[-29  -3  -1 -12   6   4 -13 -12 -11  -4   2   9   9  -7 -12   5] : <71>
[ 12  -1   2  -9   8   2   0  -6 -14   0  -8  14  -2  -4   0  -1] : <75>
[  0   1  10   4  17  -1   1 -10 -14   8 -23   1   2 -15  -4   6] : <71>
[-14   4   3  -7  -1   0 -13   3  -6  -3   4  -9  11   8 -10  -1] : <71>
[ 13  -4   1  -4  10   6   2   2 -26  -2  -5  19  -3  -4  -1   0] : <75>
[-25   2   1  -5   8   4 -18   1 -13  -1  10   2   5   1 -12   2] : <71>
[ -7   0   4   0  19   8  -5  19 -18  -2   5  18  -4  -1  -6  -2] : <75>
[ 12  -2   2  -9  11   3  -3   2 -18   2  -6   9  -3  -6   1  -1] : <75>
[ 32   4   6 -14   4  -1   1   1 -14   5  -2  10   9   8   3  -6] : <75>
[ 9  6  1 -3  3  7  3 20 -9  1  6 10  4 12  2 -3] : <75>
[-43   0   2  -7   6   0 -18   3 -16   0   5  -5   8   1 -13   0] : <71>
[ -1   1   5   6  17  -3  -8 -12 -23  12 -11  -9   7 -11  -7   7] : <71>
[-24 -11   4   0  22   1  -2 -14 -22   0 -31  17  -9 -31  -6  10] : <71>
[  0   7   8   1  10   0   1   8 -14   4  -6   4   3  -5  -2   6] : <71>
[  1   1   9   3  15  -1  -1 -10 -13   5 -22  15   0 -14  -3   7] : <71>
[ 21  -6   4  -6   8   4   0  -1 -18   1  -3  13   5   2  -4   0] : <75>
[ 16   2   7  -6  11   1  -4   2 -16   6  -3   7   4   3  -2  -1] : <75>
[-12   8   4   3  11   2   5  10  -5   1 -16  12 -11 -13  -1   3] : <71>
[-37   1   0  -4   6   5 -19   0 -11  -1  12  -6  13   4 -10   0] : <71>
[  2   8  10   6  20  -2  -3   8 -16  11  -2  -9   8   1  -4   3] : <71>
[ -7  -1   9   4  21   0  -2  -1 -11   5 -18   2  -2 -16  -6   6] : <71>
[-52  -6  -2  -9   8   0 -16  -6 -15  -7  -8   9   3 -13  -9   3] : <71>
[-2  5  1 -8  5  6  0 15 -8 -1  2 19 -8 -2  3 -4] : <75>
[-19  13   6   9  17   2  -4  10  -8  -1  -4   8  -7 -11  -2   4] : <71>
[ -7   4   6   3  11  -2   0   5 -10   2 -10  10  -2  -9  -1   5] : <71>
[ 15   0   1 -12   8   1  -2   9 -14   1   3  15   4   0   1  -4] : <75>
[ 15  -3   2  -7  11   1  -1   2 -13   2  -4  11  -2  -3   0  -1] : <75>
[-48  -1   0  -5   7   5 -18  -1 -12  -3  12   8  11   0 -10   2] : <71>
[ 11   2   5  -9   9   2  -4   9 -14   3   4  17   3   6   0  -5] : <75>
[-29  -1   1  -8   6   1 -17  -3 -11   3   6  -1  15  -1  -9   3] : <71>
[  4  -6   5 -11  13   3  -2  -2 -17   2  -9  21  -6 -10  -1  -1] : <75>
[ -1   6   7   0  15  -6   0   2 -14   9  -8   2   5  -7   0   5] : <71>
[-16  -3   2 -12   0   2 -15 -19 -11   3   3  -6  17  -3 -13   5] : <71>
[-63  23 -16   1   7  19  -2  58  24 -27  22  39 -24  -2  -4  -4] : <71>
[ -4  -2   0 -11   9   2  -2   5 -14  -2  -6  21  -5  -3   6  -3] : <75>
[-31  13   1  -3   3   4 -14  10   0   1  17  -6  12  10 -10  -2] : <71>
[  8  -1   3  -7   8   2  -2   7 -15   0  -2  15   0  -5   0  -2] : <75>
[ -4   3   5  -1  12  -1  -1  -4 -13   5  -9  10   1 -11  -1   7] : <71>
[  7   7  10   4  10  -2   0  -3 -11   8 -16  -9   6  -4  -2   5] : <71>
[-24  -3  -1 -13   3   3 -14 -13 -10  -2  -1   8  11  -6 -12   5] : <71>
[ 26   2   1 -13  10   4  -2  16 -12  -1  -3  19  -1   1  -1  -2] : <75>
[ 19  -2   2 -14   9   1  -2   3   0  -2  -6  22  -4  -3  -1  -2] : <75>
[-34  -1  -1  -6   4   3 -16  -3 -11   2  10   2  14   4  -9   3] : <71>
[ 20   1   6  -7   6   0  -3  -2 -17   8  -3   2   6  11   0  -2] : <75>
[  9   2   4  -6  13   3  -6  12 -21   3   8  15  -3   3   1  -3] : <75>
[ -3   6   6   5  20   1  -3  -9 -14   1 -16   5  -3 -17  -2  10] : <71>
[ -1  -3   3  -2  14   0   0 -10 -14   1 -17  15   0 -21  -1   7] : <71>
[  1  -4   2  -9  10   2  -5   2 -18  -3  -6  16  -6  -8  -1   0] : <75>
[ 10  -4   0  -9   8   7  -6  11 -16  -5  -2  22  -8  -5  -1   0] : <75>
[ 17   1   4 -10   8   0  -5   3 -16   3  -1   5   3  -1   0  -2] : <75>
[-13   1   6   3  21   1   0  -3 -12   2 -19   8  -6 -16  -1   6] : <71>
[ -2   7  10   6  15   0   0  -1 -13   4 -18   0  -3 -10  -2   3] : <71>

[ -5   1  -3   0   1   1  -1 -10   3   2  -8  -4   6  -5   5  -3  -1 -11
   4   0   3   3   3  -5   4   2   4  -4   1   1   4   1  -5   1   1  -2
   4  -1   3  -1   2  -2 -19   6  -1   1   0   6   0   3  -2   9   1   2
   3  -2   5  -6  11   1   1  23   3  -3  -7   2   8  -3   9  -1  -1  -6
   5   1   0   4   1  -1   4   2   6  -5  -4  -7   2  11   2   4   0 -10
  15  -2  -4  11 -22 -11  -1  -6  10] : (67)
[-10  -6  -1  -8  -1   0  -2   5   0  -4   3 -16  10  -2   1   1  -3   3
  -4  23 -14  -8  10  -6  19   2  -5   7   8   8  27   7  -1  19   7   0
   6   4   5  13 -17  -4 -19   9  -2  -6 -33 -53   3  19  12 -35  24  -9
   0   8  19  11  32   8  -6 -19   8  -2 -30   4  -3  -2 -22 -23   6 -13
  -3  24 -16   8   2   2   2  -7   6   9  -5  -9   0  15  -8  10  -1 -22
  37  -3   7  15 -13 -16   9  11  31] : (67)
[ -3  -1   2  -3   1   0  -2  -7   2  -6   1  -4  -3   0  -1  -3   0  -2
   4  12   2   0   4   0   1   3   4   2   5   1   1   0   1  -4   2  -6
   1   3   3   4  -5   1  -6   2   3  -2 -13  -1   0  13   4   0   7   3
   4   3   9  -1   2   0   2   9   8  -4  -1   3   2   1  -2  -4   5   3
   1  12   4   1  -5   0   7   0   2   2   1  -4   0   4   1  -1   0  -1
   9  -2   8   1   3   1  -4  -6   3] : (67)
[ -6  -2   5   2  -5   0  -1 -12   3  -2   8  -3   5   2   0  -4   0 -17
   5   6   9   2   0   1  -9  -6  13   7  11   6 -14 -20   4  -2   4   4
   2   2  10   3   7   1  -6   2   5   3   3  -7  -1 -11   4  -1   5   4
   5  -5  11  -5  -3  -1   2 -10   0 -11 -12   8   4   3   1   5   5  -9
  -4   1   6   2  -5   7   5   3  -6  -1   4  -1   2   1   2  -9  -1   0
  17  -7  19  -6  -1   7 -11  -4  -8] : (67)
[ -9   7  -4   1  -2   4  -1 -12  -3  -1 -11   0   4   8  -7  -4   0  12
  -6  -4   8  -3   0   0 -11   3  -3   0   9  -3   7   8  -1  -8  -1  -9
   3   6  -6   6  11   0  14   6   2  -6  -9 -14   2  18   0   0  -3   0
   2  -1   3  -3   6  -4   0  15   9   5 -26   6  -3  -4   2  -5  -2   3
   3   9   2   9  -5  -3   3   1  15  -1   0   5   5   2  -1   3   4   6
  -5   1   1  13   1 -12  -4 -13   4] : (65)
[-10   7  -3   0  -2   4  -2 -13  -3  -2  -6  -1   4   7  -9  -4   0  13
  -6  -3   9  -3   1   1 -11   2  -1   1  10  -3  10   7  -1 -12  -1 -10
   4   8  -4   6   9   0  21   6   1  -6 -10 -10   2  19   3  -2  -2  -1
   3  -2   0  -2   7  -5   0  16   7   6 -27   6  -3  -4   4  -4  -2   2
   3   9  10   8  -5  -2   3   1  15  -1   1   2   5   2  -1   2   3   5
  -4   1   2  11   2 -12  -5 -13   3] : (65)
[-17  -8  -3 -11   0   1  -6   3   3  -5  12 -14   6  -1   7   4  -2   8
   0  31  -7  -4  25  -8  15   2   2   2   7   6  17   8  -2  12   2  -3
   7   4   4  10 -22  -7 -37   7  10  -4 -22 -55   1  22  13 -27  22  -8
   6   1  20   1  25  10  -2  12   7 -10 -29   5   7  -5 -25 -22  12  -9
  -2  32  -8   6  -1   7   8  -2   1   3  -5  -5   3  18  -6   7   1 -18
  40   3  15   9   3  -9   4  -3  24] : (65)
[ -8  -5  -1  -6   1   1  -2   2   0  -3   5 -11   9  -3   1   0  -2   7
  -2  17  -8  -2   9  -3  13   1  -5   0   3   8  12   6   1  10   5  -4
   8   4   1   7 -11  -4 -18   8  -3  -4 -21 -36   2  29   7 -16  21 -10
   4  13  15   0  26   7  -2  -1   5  -5 -19   4  -2   2 -10 -18   6  -7
  -1  21 -18   5   0   3   5  -3   5   4  -5  -8   6  11  -4   5   0 -12
  31   1   6   7  -5  -8   6   2  21] : (67)
[-16 -10  -1  -8  -3   0  -4   8   1   0  20 -11   5   3   9   8  -3   7
  -2  25  -9  -5  19  -8  13  -4   0   5   4   8  14   2  -1  24   2   6
   8   3   5  10 -14  -9 -30   4   8  -1  -5 -51  -1  11  11 -28  20 -12
   5  -1  13   2  20  15  -1  -2  -5  -7 -30   5   3  -2 -32 -17   9 -10
  -7  24 -12   6  -1   9   4  -2  -7   6  -2   2   7  13  -5   5   2 -13
  37   4  16   4  13  -3   4  -1  14] : (65)
[-15  -9   0  -8  -3   1  -5   7   1  -3  15  -8   9   2   5   5  -3   9
  -2  24  -7  -4  17  -6  10  -2   0   6   8   8  10   1   2  18   3   1
   7   5   7  10 -17  -6 -24   4   7  -2 -18 -55   0  17  13 -25  25 -10
   6   1  19   2  23  10  -2  -9   0 -10 -34   6   2  -1 -26 -22  14 -10
  -5  27 -13   6  -2   8   5  -3  -2   6  -3  -2   6  11  -7   1   0 -13
  38   1  20   2  10  -3   4   2  20] : (65)

[-5  0 -5  0 -3 10 -7 -3  4  0  0 -3 -2  1 -2 -7] : (35)
[ -1  -5  -1   1   0   3  -7   1  -6 -10  -1   6   0  -2   0   2] : (35)
[ 0 -2  3  4 -1 -2 -5 11 -3  2  6 -1 -4 -2  2 -3] : (35)
[  1   0  -2  -1  -3   1  -7   5  -2 -31  -5   6   5   1  -3   0] : (38)
[ 1 10 -6 -1 -3 -8  3  8  6 13  5 -3 -4  1  9 -4] : (35)
[ 5 -3  9  2  1 -5  0 -1 -8 -9 -4  5 -2 -2 -2  2] : (38)
[ 3 -6 -1  1 -3 -1 -2 -1  8 -5 -2  4 -3  0  6 -2] : (35)
[-5 -4 -3 -6 -4  3  6 -1  6  8  0 -4 -5 -5  4 -1] : (38)
[-2 -6  3 -3 -3 -1  0  5 -3 -8 -1  2  1 -1  4  0] : (38)
[ 1  1  7  1  4 -7  7 -2 -3 10  0 -3  3 -1 -3  4] : (35)
[-2 -3 11  6  7 -8 -5 -3 10 43  0 -4  8 -4  3  4] : (38)
[-1 -1 -1  4  0 -2 -5  4 -5 -5  2  3 -3  3  0  0] : (35)
[ 1 -3  2 -1  1 -2  1  4  3 -1  0  1  4  0  2  0] : (38)
[ -1  -3  -9   1  -4   8  -5  -3   6 -16  -2   3  -2   1   6  -5] : (35)
[-1  0  3  8  9 -6  5 -9  6 37  2 -5 10 -5 -6  1] : (38)
[ 2 -2  4  1 -3 -2 -4  5  1  3  1  2 -5 -1  3  0] : (35)
[ -6  -8   2 -16  -6  -1  19  -2  14  27   0 -11 -15 -15  10   1] : (38)
[ -3 -12  -7  -6  -9   5  -2  15   1  -8   3   1   0  -8  12  -4] : (38)
[-2  1 -3  7  2  5  3  4 -1 -7  4  0 -2  3 -1 -4] : (35)
[ 1 -1 -1  2  1 -7  4  5 13  9  7 -4 -5  0  4  1] : (38)
[ -7 -11   0 -20  11  13   2   1   4  35   0 -13  -5  -5  -8   4] : (38)
[ 0 -6 -4  5  3 -3 -2  0 -4  3  2  1  1 -8 -1  1] : (35)
[-3 -2  2 -4 -5  4 -3  3  3 -2  2  0 -6 -1  4 -2] : (38)
[ 3  2  5 -6  3 -2 11 -6  2  4 -6 -2  4  1 -2  3] : (35)
[ 0 -2  2 -3 -1 -3  8 -1  4  7 -1 -3 -2 -5  3  3] : (38)
[ -2 -11   1  -6  -4  -3  10   7   0  -3  -1   1   4  -5   6   2] : (38)
[ 0  0 -9  1 -2  4 -4  5  3  5  5 -3  0 -6  4 -3] : (35)
[-2 -4  3  3  2 -3  2 -1  5 38  6 -8  1 -3  5  0] : (38)
[ -1  12   5  -5  -7  13   0  -4   3 -26   9   6 -34  10  13  -3] : (38)
[  2  -1  -1  -3   0  -3   3 -12   4   3  -6   1   1   1   0   3] : (35)
[  1 -19   1  -5  -7  -5   8  15   1   0   3   1   5 -13  12   0] : (38)
[  4  -4   5   2   2 -10  10   4   1  14   4  -3   4 -10   4   4] : (38)
[ -2  -3   3 -10   2   2   7  -3   3  10  -3  -4  -6  -1   1   2] : (38)
[  3   9   3   1   0  -6  11  -4  10  -3  10  -1 -19  -1   9   4] : (38)
[ -3 -14  -4   3   7  -3  -1  -4 -19  36 -14  -7  39 -11 -14  -1] : (38)
[-4  7 -7  2  5  4  8  0 -4  7  5 -6  6  2 -7 -1] : (35)
[-2 -1 -3 -3  5  5 -2  1 -1 11  1 -3  1  0 -3  0] : (38)
[-1  0  5  3  2 -1  1  6 -6 -4  3 -1 -2  4  0 -1] : (35)
[  3  -3   7   3  -3  -8   0   1  -1 -11   1   3  -5  -1   4   0] : (38)
[ 2  2  4  2  1 -3  1 -3  0  2  0  0  0  1 -2  1] : (38)
[  7  -9  22   0  -5 -15  -4  10  -3  -2   0   4 -15   3   5   3] : (38)
[ -2   8  -4  -3   4   9   8 -16 -14  -9  -5   0   2   0  -4   0] : (38)
[  4   3   0  -4  -8   6   3   4  -9 -22   3   4 -19  -1   6  -3] : (38)
[  2 -14  -1   3  -2 -12  -8  14  -1  19  -3  -4  21  -9  -4  -1] : (38)
[ 4 -3  7  6  1 -7  4  8 -2  4  4  0 -5 -1  1  0] : (35)
[ 4 -2  4  0  1 -7  5 -5  3  1 -4  1 -1  0  0  4] : (35)
[-4  5  6  2  4 -2  0 -5 17 20  6 -3 -5  7  2  3] : (38)
[ 0 -4  4  3  4 -4  1 -5 -7 -5 -4  3  2  1 -7  4] : (35)
[  7   7  -2  16   0 -11  -4   0  -5 -13   3   7   9   2   1   1] : (38)
[  7  -1  -3  -1  -1 -10   5  -8   9  12  -2   0   3 -11   6   4] : (35)
[ 0 -8  1 -1 -4  2 -3  6  0 -2  1  2 -3 -1  4 -1] : (38)
[-2  3  0  0  1  4 -2 -3 -1 -5 -2  0  0  4 -3 -1] : (38)
[  2  17  -4   9   8   1  -6 -14   2  13   4  -6  -2   3 -11  -1] : (38)
[  0  -4  15   5   5 -14  -5   0  13  31  -2  -2   9   4  -1   6] : (38)
[ 3  6 -3 -3  2 -5 12  1  4  6  1 -3  2  3  2  1] : (35)
[ 2  8  1  5  4 -4  0 -7  1 14  1 -3  0  3 -5  2] : (38)
[ 2  3 -1  6 -4 -5 -2  2  0 -7  5  2  2 -1  5 -2] : (38)
[ 1  2  2  5  3 -6  3  8 -5 13  7 -5  0 -6 -1  1] : (35)
[  6 -19   1   0  -2 -18  17  16   4  18   7  -3   7 -24  14   4] : (38)
[ -2  11  -9   2   7   6   8 -16  -1  -5  -1   1   4   0  -3   1] : (38)
[ 3 -1  3  3  0 -5  1  3  0  9  3 -1 -3 -5  1  1] : (38)
[  7  -2   2   3   2 -13  10   2   2  19   3  -3   0  -9   5   5] : (35)
[ 3  0 -1 -2 -4 -6  7  5  2 -1  1 -3 -2 -2 -1  2] : (38)
[ 2 -2  4 -1 -1 -5 -1  2  0  6 -2  0 -3 -1  2  1] : (38)
[  5   0   3   4   4 -10   2   1  -1  10   1   0   5  -2  -2   4] : (38)
[  2   4  -1   7   2 -16   3   7  -4   5   6   3  -4   0   3   2] : (35)
[ 6  2 -1  2  1 -9  5 10  0  6  2  1 -1 -3  9  2] : (35)
[ 4 -4  0 -1  0 -3  0  8 -1 -1  4  3 -1 -5  4  2] : (35)
[ 5 -6  4  2  3 -8  1  3 -3  2  1  2 -2 -7  2  5] : (35)
[-2  1 -2 -2 -2  2  3 -4  1  0 -1  0  0 -1  0  0] : (38)
